Below are the code and all the weights of a small trained network. Each question names an input and a class and asks about switching units off, where a switched-off unit gives its printed mean instead of its output.

import numpy as np


def w(rows, s, z=0):
    codes = np.array(rows[::2]) - 128.0
    scale = np.full(codes.shape[1], s)
    scale[-1] = z or s
    return codes * scale


def norm(h):
    return h / np.sqrt((h * h).mean(-1, keepdims=True) + 1e-5)


def f(y):
    return y / 2 * (1 + np.tanh(0.7978845608 * (y + 0.044715 * y**3)))


def log_softmax(a):
    a = a - a.max(-1, keepdims=True)
    return a - np.log(np.exp(a).sum(-1, keepdims=True))


def net(x, mask):
    res = np.array(x, float).reshape(1, 4) / 4 @ E
    u = 0
    for l in range(4):
        y = f(norm(res) @ A[l][:, :-1].T + A[l][:, -1])
        res = res + np.where(mask[u : u + 10], y, B[l][:, -1]) @ B[l][:, :-1]
        u += 10
    return log_softmax(norm(res)[-1] @ U[:, :-1].T + U[:, -1])


A, B = {}, {}
E = w([
[226,105,151],'x0',
[222,252,117],'x1',
[232,119,2],'x2',
[152,173,133],'x3',
],0.0075)
A[0] = w([
[208,147,187,117],'0.n1',
[134,39,135,212],'0.n2',
[199,67,177,246],'0.n3',
[148,112,159,56],'0.n4',
[124,168,246,78],'0.n5',
[181,254,212,81],'0.n6',
[105,87,184,249],'0.n7',
[163,140,118,25],'0.n8',
[110,97,239,178],'0.n9',
[114,151,103,105],'0.n10',
],0.0088,0.0013)
B[0] = w([
[128,122,186,180],'0.n1',
[213,152,136,188],'0.n2',
[160,30,99,185],'0.n3',
[113,40,97,122],'0.n4',
[133,156,141,195],'0.n5',
[84,127,196,252],'0.n6',
[254,217,29,179],'0.n7',
[53,161,141,131],'0.n8',
[167,171,218,200],'0.n9',
[44,186,78,132],'0.n10',
],0.0067,0.0041)
A[1] = w([
[119,176,79,58],'1.n1',
[96,15,118,253],'1.n2',
[69,131,132,156],'1.n3',
[15,1,63,104],'1.n4',
[140,165,124,200],'1.n5',
[99,241,150,245],'1.n6',
[196,43,83,202],'1.n7',
[129,184,43,115],'1.n8',
[109,78,148,198],'1.n9',
[255,131,33,103],'1.n10',
],0.0076,0.0019)
B[1] = w([
[95,119,171,131],'1.n1',
[222,181,117,191],'1.n2',
[192,126,121,141],'1.n3',
[126,147,124,194],'1.n4',
[78,36,173,159],'1.n5',
[74,90,206,234],'1.n6',
[198,88,117,230],'1.n7',
[2,148,98,166],'1.n8',
[186,152,124,148],'1.n9',
[81,130,158,255],'1.n10',
],0.0077,0.0041)
A[2] = w([
[183,147,140,199],'2.n1',
[1,127,102,249],'2.n2',
[154,205,100,74],'2.n3',
[56,124,22,121],'2.n4',
[140,169,129,135],'2.n5',
[203,163,132,83],'2.n6',
[104,189,197,141],'2.n7',
[184,22,177,157],'2.n8',
[68,178,152,50],'2.n9',
[173,45,202,250],'2.n10',
],0.0093,0.0015)
B[2] = w([
[173,91,139,174],'2.n1',
[180,59,138,241],'2.n2',
[95,76,121,128],'2.n3',
[113,60,181,202],'2.n4',
[113,114,176,135],'2.n5',
[129,100,115,164],'2.n6',
[164,119,143,233],'2.n7',
[174,131,105,230],'2.n8',
[171,100,130,185],'2.n9',
[254,93,151,254],'2.n10',
],0.0075,0.0042)
A[3] = w([
[91,102,183,222],'3.n1',
[152,145,144,113],'3.n2',
[123,118,8,168],'3.n3',
[167,153,184,112],'3.n4',
[107,149,209,162],'3.n5',
[138,71,137,177],'3.n6',
[201,46,100,253],'3.n7',
[188,205,142,149],'3.n8',
[77,154,124,180],'3.n9',
[136,79,169,153],'3.n10',
],0.016,0.0035)
B[3] = w([
[135,111,37,185],'3.n1',
[126,130,153,140],'3.n2',
[3,159,199,169],'3.n3',
[86,55,181,179],'3.n4',
[163,73,79,189],'3.n5',
[74,233,76,175],'3.n6',
[99,211,135,246],'3.n7',
[30,118,174,166],'3.n8',
[186,46,75,132],'3.n9',
[88,118,85,179],'3.n10',
],0.0072,0.013)
U = w([
[88,185,85,181],'0',
[255,142,109,165],'1',
[49,160,107,147],'2',
[130,56,227,153],'3',
[122,140,120,11],'4',
[105,70,69,188],'5',
[140,139,96,1],'6',
[149,167,125,96],'7',
],0.018,0.01)

Each question gives the input, the list of numbers given to net, and the class t.
The units are the neurons (one row each of A and B). Each row of codes is followed by its name. A weight is (code - 128) times the scale printed after its matrix; where a second scale follows, it is the last column's (A, B and U).
mask holds one flag per neuron, layer by layer. A switched-off neuron (its flag False) gives its mean, the last column of its row in B, instead of its output. The means were averaged over made-up inputs and are rounded, as every weight is.
A unit's drop is (log p(t) with every unit on - log p(t) with that unit switched off) / (log p(t) with every unit on - log p(t) with every unit switched off).
The circuit of an input: a set's keep is (log p(t) with only the set's units on - log p(t) with every unit switched off) / (log p(t) with every unit on - log p(t) with every unit switched off). Starting from the 12 units with the biggest drops (on a tie, the unit counted first), units are removed one at a time, each time the one whose removal leaves the highest keep (on an exact tie, the one counted first), for as long as the keep stays at least 0.8.
circuit, biggest first: the units of the circuit, biggest drop first
most important unit: the unit with the biggest drop
top k neurons in layer l: the k neurons of layer l with the biggest drops, biggest first
drop of u: that unit's drop, to one decimal
input [3,-5,6,6], class 0: circuit, biggest first -> 3.n7, 1.n10
input [2,3,8,-8], class 2: most important unit -> 3.n3
input [-5,1,-7,-7], class 5: circuit, biggest first -> 3.n1, 3.n5, 3.n7
input [-1,-5,1,-4], class 0: circuit, biggest first -> 3.n7, 1.n6, 0.n7
input [7,7,4,2], class 7: circuit, biggest first -> 3.n8, 3.n5, 2.n2
input [3,-7,6,7], class 1: circuit, biggest first -> 1.n2, 2.n10
input [-3,2,-2,-1], class 5: circuit, biggest first -> 3.n1, 3.n5, 3.n3
input [2,5,3,-5], class 7: top 4 neurons in layer 3 -> 3.n7, 3.n5, 3.n8, 3.n1
input [1,-6,8,3], class 0: top 2 neurons in layer 3 -> 3.n3, 3.n7
input [-5,6,5,-5], class 5: top 2 neurons in layer 0 -> 0.n3, 0.n7
input [-2,7,-1,-8], class 3: top 2 neurons in layer 3 -> 3.n4, 3.n6
input [2,6,2,-7], class 7: top 4 neurons in layer 0 -> 0.n9, 0.n7, 0.n5, 0.n3
input [3,-4,8,0], class 0: top 3 neurons in layer 3 -> 3.n7, 3.n3, 3.n5
input [4,1,-3,-5], class 1: most important unit -> 0.n3
input [-7,-5,-7,5], class 5: top 2 neurons in layer 3 -> 3.n1, 3.n5
input [-7,-7,-4,5], class 5: top 2 neurons in layer 0 -> 0.n3, 0.n9
input [1,-2,3,-3], class 1: top 4 neurons in layer 0 -> 0.n2, 0.n7, 0.n3, 0.n10
input [2,2,1,-1], class 7: top 2 neurons in layer 1 -> 1.n6, 1.n5
input [4,2,5,6], class 2: drop of 0.n7 -> -0.1
input [8,-2,-7,-6], class 1: drop of 2.n10 -> 0.2
input [-5,-8,8,7], class 2: drop of 3.n3 -> 0.3
input [4,0,8,0], class 0: top neuron in layer 3 -> 3.n3
